Each row of numbers stands for one element and depends on some of the facts below. Use the named rows to name the rest.

There are 4 kinds of fact about the elements: σ, α, ξ, Π.
σ: uses; α: points at; ξ: refers to; Π: belongs to class
bebran: σ flagri,dravun,dritrol,stokli,klivok,velom; α stures; Π 245
benos: ξ grolon,pebe; Π 71
beskes: σ geklum; ξ grolon,trabral; Π 71
bobres: ξ skigren,klegran,ploguzon,draninil; Π 931
botri: σ brudostem; ξ goklo,mavel; Π 245
brifogun: Π 245
brigre: Π 245
brikigre: ξ skonek,zegros; Π 245
bromor: σ pleplak,katrak; α zestatre,fetran; Π 245
brotrak: σ kester,risur,mazan; Π 245
brudostem: ξ zivek,flibro,suplitu,plestifis; Π 245
bruful: ξ zivek; Π 245
bulus: Π 245
datroren: α vidruk; Π 931
devu: Π 729
distos: Π 263
dolem: σ fafin; ξ botri,vidruk; Π 71
dorul: ξ mazan,ploguzon; Π 245
dramo: Π 71
draninil: σ plestifis; α grusta,plestifis; Π 729
dravun: Π 71
drefle: ξ goklo,zaflas; Π 263
dretrur: Π 245
dritrol: Π 263
drivunos: Π 729
drobim: σ naple,viginen; α pligidruk,trivovir,fetran; Π 71
drubrozil: α devu,beskes; Π 729
drufla: α bobres; ξ grolon; Π 931
dudo: σ nibres,noza; Π 245
fafin: Π 729
fafle: α risur,roskidre,pebe; Π 245
fetran: σ plubo,grusta; Π 263
figrus: α flagri,kovoklal; Π 245
flabe: σ fafin,trerek,drefle; Π 931
flabon: σ bobres,floputru,zisko,fafle; ξ brikigre; Π 729
flagri: Π 263
fleten: σ bobres,kester,skosikluk; Π 245
flibro: ξ brikigre; Π 263
flizul: Π 245
floputru: ξ suba,skotaplis; Π 71
floro: α monal,topon,zegros,flizul; Π 263
foske: α dorul; Π 71
futren: ξ floputru,skotaplis; Π 263
gadrek: σ flibro; α modam; Π 245
gamen: Π 245
gede: σ lusur; α kester,drivunos,flizul,noza; ξ flabon; Π 245
geklum: α giklofem,nogazor,drivunos,sugrustin; Π 931
gevom: α zaflas; Π 245
giklofem: σ trerek,pleplak; ξ steneklis; Π 245
giplel: σ graplon,nibres; Π 931
gofil: Π 263
gogum: α skaplar; ξ lusur,gevom,stinus; Π 245
goklo: ξ zivek; Π 245
graplon: Π 931
griris: ξ dramo; Π 245
grizoni: σ goklo,trerek,stokli; Π 71
grolon: ξ skonek; Π 71
grubri: Π 245
grusta: Π 71
gurel: σ futren,nison,fafle; Π 931
gutun: α noduk,modam; Π 931
kaso: Π 245
katrak: α giklofem,gofil,peskesas,zegros,mavel; Π 931
katrul: σ kladris,mizezo,poflales,pasku; α fetran; ξ zivek; Π 931
kester: Π 245
kladris: Π 71
klegran: ξ griris; Π 245
klibom: Π 931
klistul: α pleplak; ξ skaplar; Π 245
klivok: Π 245
kovoklal: Π 263
lefir: σ kladris,trerek; Π 245
leklatram: ξ skaplar; Π 263
lostam: α grolon,brudostem,kovoklal; Π 931
lusur: ξ foske,griris; Π 245
mavel: σ datroren; Π 729
mazan: Π 729
mizezo: α stilas; Π 729
modam: Π 729
monal: Π 245
mople: σ zestatre; Π 931
muplor: σ poflales,nibres; Π 245
naple: ξ plubo,brudostem; Π 931
nesu: σ nibres; α drivunos,monal; ξ foske,floputru,plakos; Π 245
nibres: ξ klegran; Π 245
nison: Π 245
noduk: ξ brikigre,zegros; Π 245
nogazor: σ skubal,distos; Π 245
noza: Π 71
pasku: α stures,floputru,griris; Π 263
pebe: σ suplitu,reflum; Π 245
peskesas: Π 263
plakos: σ zivek,grolon,benos,noza; Π 71
pleplak: Π 931
plestifis: ξ skaplar; Π 263
pligidruk: σ gamen,gofil,poflales,zestatre; Π 245
pliplis: α brigre,dravun,skaplar,grubri,lefir,dorul,klivok; Π 263
ploguzon: ξ steneklis; Π 245
plubo: α bruful,noza; ξ goklo,risur,griris; Π 245
pobre: α pleplak,brifogun; ξ trabral; Π 245
poflales: ξ grolon,leklatram; Π 931
reflum: Π 245
rilur: α flabe,trivovir,dretrur; Π 245
risur: ξ suba; Π 931
rogri: ξ giklofem,pobre,grolon,rilur,plestifis; Π 263
roskidre: Π 71
rukli: σ gofil,klibom; Π 931
skanugral: α fleten,suplitu; Π 245
skaplar: σ bobres,drivunos,noza; ξ steneklis,flagri; Π 931
skigren: Π 245
skogravi: α klibom; ξ klistul; Π 245
skonek: σ drivunos; ξ zegros; Π 245
skosikluk: Π 245
skotaplis: α gofil,kaso; ξ suplitu; Π 245
skubal: Π 263
steneklis: σ bulus; α lefir,vidruk,roskidre; ξ suba; Π 263
stilas: σ grusta,mizezo,pleplak; Π 71
stinus: σ zisko; α grusta; ξ brudostem,mavel; Π 729
stokli: Π 931
stures: Π 245
suba: α bobres,grolon; ξ dramo; Π 245
sugrustin: ξ klegran; Π 931
suplitu: Π 245
topon: Π 71
trabral: σ skotaplis; α bulus; Π 263
trerek: ξ flibro; Π 263
trilirim: α mazan; Π 931
trivovir: σ bulus,brudostem,fafle; Π 245
vastuk: ξ skogravi,skigren,plakos; Π 245
velom: ξ katrul,zaflas; Π 245
vidruk: σ lostam,gevom,skigren,brikigre,floro; Π 245
viginen: α gamen; Π 263
vozabon: σ kladris; α vastuk,kovoklal,gurel,bruful,velom; Π 71
zaflas: σ stokli; ξ skaplar,skonek; Π 729
zarem: σ zisko; α roskidre; Π 245
zegros: Π 245
zestatre: Π 71
zisko: Π 245
zivek: ξ floputru; Π 931
zodrek: σ devu; ξ trabral; Π 263

Known rows:
gede: [ -1  -2   1   8  16   0  -9 -34  31   9  27  30   7 -13   2   0  15  -9
 -21  30  -1  -5  -3   0   0  63]
bobres: [-24 -10  -4  -4  -8  13   8  11 -16  -5 -29 -19   5  -5  25  37  13 -10
 -10   4   6  -8 -13   1 -16 -38]
vozabon: [  0 -30  22  50  80   5 -19 -46  21  15 -27   8   2 -10 -20 -31  17  15
 -13 -40  17   3  17   9  19  -2]
noduk: [ 10  17 -10   5 -30  -8   6  20  37   1  -8  15   4  -1  15 -22  -4 -11
  11  26  -6   4  -3   0  -6   2]
flagri: [-11   2  10   0  21 -15   9   2 -18   2 -33 -29  10  -4  -9   7  -1   5
  -4 -49  -3   8  13  -5  -2 -30]
reflum: [  6  10  -9  -8 -38   6  -2  10  12   0   3  12   4   8   9 -12  -4  -8
   7  31  -3   3  11   0   0 -18]
dudo: [ 10 -24 -11  41   7 -17 -11 -28 -37  -2  64  26   1  13   7  33  36  25
 -12  37   0   3  -1  11  -4  40]
zodrek: [  1 -18  15  25  55  -5   1 -19  11   5  21 -16  -7 -14 -16  20   9   5
 -44 -47   5  -2 -26   8 -10  23]
zarem: [ 27 -12   1 -29  -2  15  -5 -47  30   2  37  16 -20  -7  -3  40  28  -3
 -42  46  14 -23 -18 -11  -8  23]
drubrozil: [-16   9   3 -22 -33   9  15   7 -40 -18  40 -12  -4  13   1  14 -41 -37
 -48   6 -13   3   4  -6  -5  21]
stokli: [-16  13  -2   2 -17  14   4  24  -9   6   0  -4   0   1  -7  27 -21 -12
   8  -8   3   4  -7   2   5 -13]
flizul: [ 10  27 -11   0 -26   7  -4  17   4  -4  -1   9  20   1   9 -11   6 -12
  19  31  -8  -5  13  -3   3 -14]
devu: [ -7  20  -3 -14 -23   9  17   8 -52 -18  39 -18  -7  11   6  12 -39 -31
 -41   4 -15   1   2  -5  -5  17]
trivovir: [ 29  -3  -8  -2  15  14  -7 -34  20   7  59  16 -24  -8  14  28  11   3
  -7  30   4 -11  -1   0  -8  18]
pasku: [-17 -12  11   4   7  -4   1  26  -1  -1 -14 -22  -2  10 -22  -9 -15 -14
 -13 -35   3   2   6   6   4 -17]
benos: [ 17 -17  13  26  25 -25  -6  22  70   2 -56 -13  13   0 -13 -63  15   5
   5 -39   3   4   0  10  -5 -43]
skigren: [ -3   0  -9 -38 -28   8  -3  -1 -17  -4  -2  14   7   5  16 -16   1  15
  15   7  -5   6  12  -8  -4 -33]
lusur: [ -9   0  -9 -22 -20   4   1   3  -6  -6 -21  11  -3   3  27 -27  -5   4
  29  33  -2   0   9  -4  -1  -2]
bromor: [  6  -4  -1   7  13  17 -11 -36  17   9  53  33 -12  -5   8  -5  -9   8
  -8  13   4   2   0   5   2  31]

Which element is each row?
No name comes twice in this set of rows, the named rows included.
[ 23  11  -6   3   7   9   0 -34  -6   1  26  22 -16  -5   4  16  13  24
  11  31   5  -5 -16  -4   6  39] | vidruk
[-27   0   2  -1 -22   4   7   6  -8   9  -7  -5   8   6  -4  33  -6 -21
 -13   2   6   6  12  -3   4 -28] | lostam
[ -7   1  -8  -7 -34   3   5   7  17 -11 -44  15   0   4  15 -32  -4  -1
  12  42   5  -1 -14  -1   1  13] | gogum
[-21 -11   7 -33  16  18   4 -47 -74 -16  73   0 -15  -5   8  39 -23   1
 -61 -19  -8   0  -7  -6 -11  57] | draninil
[ -4  17  -7  10 -17  -6  10   1  17  -1 -32  12  12  -6  27 -18   5 -12
  16  30  -5   7   8  -4  -4  -6] | velom
[  0   7  -4 -31 -31  -9   0   6  33   7  10  21   9   3   8 -27  -5   4
   0   9  -8  13  12  -4 -11 -13] | rilur
[-24  -6   0  12  30  -3  -1 -15 -15  14  32   9 -18 -12   2  43 -12  16
  21 -19   5   7 -24   8   0  58] | katrul
[ 14 -45  15   8  70 -13 -19 -35  -5   5 -17  -9  -8  -6  -9 -17  36  44
  14 -44  12  -5   8   3   8   0] | plakos
[ 17  -1  -7  18  18   9  -8 -30  -2   5  62  22 -16  -2  12  12   7  15
  -1  18   1   2  -3   7  -3  29] | pligidruk
[ 17 -15   9  34  32 -19 -11  18  14   0 -47 -25  19   6 -15 -30  32   3
  22 -20   1  -7  26   5   9 -48] | noza
[  9  -3  10 -32  19   1  18 -46 -13  -8  66 -17 -31 -13  -1  54  -6 -33
 -72  16  -7 -13 -18 -16 -17  79] | flabon
[ 22   6  -1 -10   8 -12   0 -43  20  13  36  28  -5 -13   0  12  16  13
 -16  15  -1   3  -7  -4  -7  44] | skonek
[  7 -27  10 -13  31 -17 -11   6   7   1 -65 -18   1   3  -9 -56  16  29
  40 -44   6   1  19  -3  11 -43] | dramo

Now the same elements, written a new way:
Some rows with their names:
pobre: [ 16   2 -37 -19  36 -38  10  11  52  -7 -15 -30  -1  56  -5 -22  -8  40
 -21 -33  -5 -30  53   2 -23  17 -12 -39  54]
gofil: [-12 -11   9  22  33  19 -39 -28 -39  12 -34 -10  10 -32 -16   7 -14   0
  35  42  32  18  21  -5  32 -17   0  20  -4]
rukli: [-37  -2   7   4  16   3 -16  -1 -17  -9  -5   8 -26  -6   7  26  -9   9
  10   1   5 -19 -56   5   8 -29 -23   2 -32]
fafle: [ 10   2   7   3 -12  27  38 -24   6 -10  86 -10  -1  65  41 -15 -21 -26
  44  -2  -7  27 -18  15 -27  13 -12 -23  -3]
risur: [-11  -4  13  22  -4  -3 -18  -2 -16  -1   5   0   6   6 -11 -20  21 -31
  47   0   0  36   9  -8  18  -3  -1  15  -1]
nibres: [ 30 -10  -6  21 -29  20  40 -69 -28 -16  29   1   5  12  60  12 -34 -36
  21 -21  31  44 -37  -2 -27 -31 -34 -40  -5]
dorul: [  6   0   6  -9 -40  -5  69 -25  -8 -27  21  25   6   7  47 -16 -17  -1
 -11 -40   4  34 -54 -23 -15 -37 -12 -69   5]
bebran: [  2  16  12 -44 -14 -16   0  27  34 -22  30  11 -19  18  17  20 -10   2
 -56  -4  -4 -31 -80   9 -22 -41 -22 -37   2]
zisko: [ 23   1 -15  17   2 -10   5 -32  20 -13  38 -14   8  29  16 -27   6 -38
  45 -39  -6  40  21  19 -13  12 -36 -29  11]
zarem: [  3  -5   7  -5   8  -4  19  10   4 -15  65  -3 -16  57  33 -12  -2 -14
  18 -30 -24   1 -68  16 -43  -8 -18 -18  -4]
grizoni: [  8  -8  47  13  27  27 -31  27 -51   6 -52  -6  20 -80 -26  14  35  29
 -38  24 -24 -31 -11  -5   5  -8  12  23  -2]
gogum: [ 22  11  -4 -32 -46 -11  15  -2  30 -11  36  -6 -18  39   2   0  -8 -42
 -20 -14   5   3 -26  13 -22 -11   2 -11   7]
skosikluk: [ 14  -3 -26  12  -7  15  30 -22  23 -12  36   1 -16  36  23  -8  -3 -26
  22 -33  -2   9  -1  20 -16  23 -22 -27   0]
beskes: [ -8   6  37  38  65  32  -4  46 -12   1 -24  -2  21 -59 -25 -18  26  66
  -2  11 -52 -35  15  -3  17  36  26   6   5]
bulus: [  6   9 -24  11 -23   4  32 -30  30  -5  46   3  -8  24  31 -22  -8 -36
  25 -25  -6  17  -3  26  -8  26 -22 -30   3]
plestifis: [-49  15  18   8   7  24   0   8 -21  -4 -13  20   6 -27  12  -5 -28  20
  42  48   0   7 -24   4  53   4  44  18 -31]
gadrek: [ 32  22  11 -21   8 -27  -9  20  41 -23  28   0  -2  32  -4  -9  21  -8
 -19 -17   5  16 -16  -4  -9 -29  -8 -38  25]
gede: [ 75   4 -40 -41  37 -50   4  43  72 -11  59  53 -47   7 -13  14  19  19
 -55 -27  45   2  59 -47 -60  28 -27  61 -33]
giklofem: [ 18 -17 -33 -17  14 -46 -11  -6  39  -1 -61 -21 -15   9   9   2   3  20
 -60 -37   1 -29  24 -11 -37 -17 -48 -23  44]

Name these rows:
No name comes twice in this set of rows, the named rows included.
[-15  26 -14 -18 -38 -20 -16  -2  42   8  39  -9 -21  45  -1   2  24 -64
   7 -27 -29 -13 -26  51  -1  16 -25   5 -10] | botri
[-50  10  24   0  78   4 -33  43 -19 -13 -27 -11  10   8 -45 -16   6  69
  25  24 -24 -24   8  -6  46  -4  33 -17  22] | trabral
[ -5 -19  19  20   6  44 -13  26 -57  11 -46  -6  -2 -61 -14  35  26  34
 -41  30 -28 -40 -35   6  -6   3  14  31 -10] | stilas
[ 34  29   9 -37 -37 -12  -6 -16  57  -4  37 -24  27  27   4 -16  15 -49
  -6   3   0  22   7  14   4  -8   8 -30  24] | gevom

The same elements again, as new rows of numbers:
Some elements and their rows:
floro: [ 13  -9   7  30  -1   8   0   4  15 -20  30  14   7   5 -34  29  -4  -1
  21   3  10  12 -38  -5   0  22  -2   2   6 -11 -21  -9  -6 -24  13  -6
   6 -16  23  18   6]
gurel: [ 27  -9 -15  27   6   1   0  -2  22 -26  20   3  -2  10 -16  20  -4 -10
 -12 -42  10  16 -27  -8   0   2  -7 -37  -3 -17  -6   7   5 -10  17  10
   5 -17  14  19   4]
grusta: [ 15  -8  11  37  10   8  14   0  13 -25  34   5  23  -1 -43  21 -16   0
   3 -17  12  15 -31  -2  -2  25  18   4  -6 -24   3  -3   7 -31  12  -8
   6 -17  11   8   9]
skubal: [ 12 -11   5  31  -1   7   2   7  15 -21  29  14   6   6 -34  31  -5   5
  20   1  12  13 -37  -6   0  24  -1   7   4 -10 -16  -7  -5 -24  13  -4
   6 -18  25  17   7]
dretrur: [ 29 -11 -25  27   4   3 -12  -3   7  -4  -4  -3   5  13 -28  33  -5  25
   3  20  -5   2 -10  -5   0  13 -13 -24  21 -10   2  14   7   2  23   7
 -12 -25  25  21  -4]
mazan: [ 12  -7  -2  38   4  13 -17   1  11 -21  11  12  23  16 -76  34   1 -15
   5  26   2  17 -42 -11   9  14  -1  -1  15  14 -32   0  -1 -36  12  19
   0 -13  27  30  -7]
skogravi: [ 28 -12 -23  34  -5   5 -17  -5   8 -15  -3   2 -11  10 -11  28 -24   0
  10   7 -14  -1  -2  -7   4  19 -36 -42  37  -1 -36  15   0 -16  20   9
  -1 -30  16  13 -12]
viginen: [ 14  -8  12  31   8   8   1   2  19 -16  27  10   8   5 -29  27  -3   6
  18   1   5  13 -36  -6  -3  21   1   1   3 -16 -11 -13  -5 -20  14 -19
   6 -12  21  17   5]
zodrek: [ 12 -10  -5  31   8   4  -5   9  25 -22  32   6  -8   3 -21  24  -1 -14
  20 -17  12  14 -41 -14   7  29 -20   0 -12   1 -15 -10  -5 -29  12  -6
   8 -12  13  18   6]
datroren: [ 26  -9  -5  29  -2   3  -4 -10  15 -23  15   3 -12  13 -17  22 -12 -10
   3 -10  -2   4 -19  -5  -6   8   2 -27   9 -24 -19   2   4  -7  17   3
   6 -21  12   9   5]
benos: [  9  -9   3  33   1   5   4   5  22 -25  28   3  -6   4 -58  18 -10  -6
  15  -8   6  11 -31  -7   7  34   0   4  -8 -13 -15  -6   6 -33  12  -1
  10 -25  -2   1   6]
dritrol: [ 13 -10   5  31  -1   8   1   5  14 -20  29  13   7   2 -39  30  -8   4
  22   3   9  11 -36  -4   0  24   2   7   2 -11 -16  -8  -5 -24  13  -4
   6 -19  25  16   7]
mizezo: [ 15  -7   1  34   2   9  -5  -2  14 -13  22  13  11  10 -42  36   2  -9
  21  34   6  14 -38  -6   3  28  -7   0   9   0 -19  -7  -3 -22  15  -1
   0  -8  26  24   1]
geklum: [ 25  -9  -2  28  -1   3  -5 -10  16 -24  16   3  -9  14 -16  22  -9 -10
   0 -15  -3   6 -20  -5  -6   7   4 -27  10 -24 -20   4   5  -9  16   4
   5 -18  12  11   2]
drubrozil: [ 14 -10   3  31   1   8   0   7  12 -21  29  11  15   0 -16  34 -14   3
  25   5   7   7 -32  -5   4  26 -18  -4  24  -8 -27  -2  -8 -25  16 -10
   2 -16  24  19   0]
lusur: [ 29 -10 -22  30  13   6 -13  -4   7   0  -7   2   8  10 -11  25 -14  17
  -6  15 -20   6  -7  -1   4   6 -16 -42  30  -8 -12   9   2 -13  21   4
 -14 -24  12  18 -10]
dravun: [ 13 -10   6  35  -4   7  13   4  14 -26  33   7  10   0 -59  25 -13   0
   9 -15  16  12 -29  -2   2  31  16   6  -6 -20  -2  -2   6 -31  12   4
   8 -26  14   7  11]
suba: [ 29  -9 -17  33  14   6 -18 -10   5  -1 -10  -1   1  13  -5  25 -10  14
  -7   6 -17   6  -4  -9   3   7 -15 -43  32  -7 -16   7   3 -13  21  -1
 -10 -20  14  18 -13]
zarem: [ 34  -7 -20  21  11   1  -4   0  24 -11  11   0  -4  13 -12  27  19   5
  -9 -24  14  22 -17  -6   2  12 -49 -65  21  -2 -17   9  -1   8  26  -1
   2 -20  21  37  -9]

Rows to name:
No name comes twice in this set of rows, the named rows included.
[ 23  -9 -15  28   9   3 -11   4  23 -18   5   4   0   8 -38  12 -20   4
 -14 -14 -10   9 -22  -1  -4  -6  -3 -40   3 -14 -15   3   4 -13  17   7
  10 -32   5  12   1] | bobres
[ 27 -10  -9  32   2   2  -5 -11  13 -23  19  -1  -5  10 -13  23 -19 -18
   0  -6   1  11 -22  -5  -8  12   4 -21   3 -22 -12   3   5 -14  16   5
   3 -16  14  11   5] | stokli
[ 16  -8   6  43   1   6  12  -7  11 -26  39   6   8  -2 -39  26 -27 -29
  12   3  16  16 -31  -3  -1  38  11   9 -11 -17  -2  -3   5 -35  10  -2
  11 -11  11   6  11] | kladris
[ 23 -10 -11  32   8   5 -10  -2  13 -18   5   4   2   7 -32  15 -25   5
 -11 -13 -14   7 -19  -1  -3  -4   8 -28   5 -19 -11   4   5 -17  15  10
   5 -28   8   8   1] | sugrustin
[ 13 -11  -2  29   4   7   2  11  10 -21  30   9  26  -2 -23  33 -17  20
  21  -9  10   9 -32  -5   6  23 -10   2  19  -9 -18   2  -5 -28  16  -4
  -3 -20  27  20   2] | devu
[ 14 -10  -4  28   5   8  -1  11  14 -16  23   9  21   2 -35  33  -1  20
  16   3  12  11 -35  -5   6  20  -7   2  11  -4  -6  -1  -3 -22  16  -1
  -2 -20  27  26   4] | drivunos
[ 22 -11 -11  30   6   5  -9  -6   9 -18   5   6  -5   8 -18  14 -17   5
  -9 -24 -11  11 -14  -4   0   0  11 -30   4 -21 -13   3   4 -18  15  11
   0 -28   8   6  -1] | risur
[ 31 -10 -33  40  28  -1 -22 -14   9  -5  10 -16  10   2  14  24 -28 -17
  -9   5  -4   9 -13 -13  -2  19 -33 -28   3   3   0  11   4 -22  18   1
 -10  -1  12  22  -5] | giklofem
[ 16  -7   3  44   4   6  16  -7  20 -27  47   5   1  -1 -20  25 -21 -50
   7  -8  20  22 -37  -6  -1  39  -1  -2 -15 -12   0  -5   3 -34   9  -4
  13  -3   8  12  13] | vozabon
[ 33 -10 -32  38  18   0 -11 -13   8  -7  18 -11  16   3  22  33 -30 -23
  -3  15   4  12 -17  -8  -3  20 -27 -25   7  -4   9  15   6 -12  18   2
 -12   0  21  25   1] | lefir
[ 17 -10  -2  33   4   7  -2   3  11 -14  28   8  15   2 -25  34 -13   5
  21  21  11  14 -31  -6   2  29 -12   7   9  -5 -10  -4  -6 -22  15  -5
  -1 -14  27  23   4] | fafin
[ 29 -11 -23  32  12   6 -14  -5   2  -3 -11  -1   8   9 -15  25 -17  25
  -8   3 -17   8  -3  -5   3   6 -10 -37  27  -8 -10  12   4 -15  21   8
 -12 -28  21  17 -11] | griris
[ 29 -12 -21  28   4   3  -9   0   6 -11   3  -5  14   6  -9  31 -18  27
   6   0  -6  -1  -7  -4   0  13 -20 -30  30 -14  -6  16   4  -5  23   2
 -11 -26  22  18  -6] | brifogun
[ 21 -10 -14  26   6   3  -8  -6  13 -16   6   8  -8   9  -9  13 -16  -4
  -4  -8 -15  13 -18  -3   3   2   3 -34   6 -18 -18   0   4 -19  15  10
  -3 -26   0   5   0] | naple

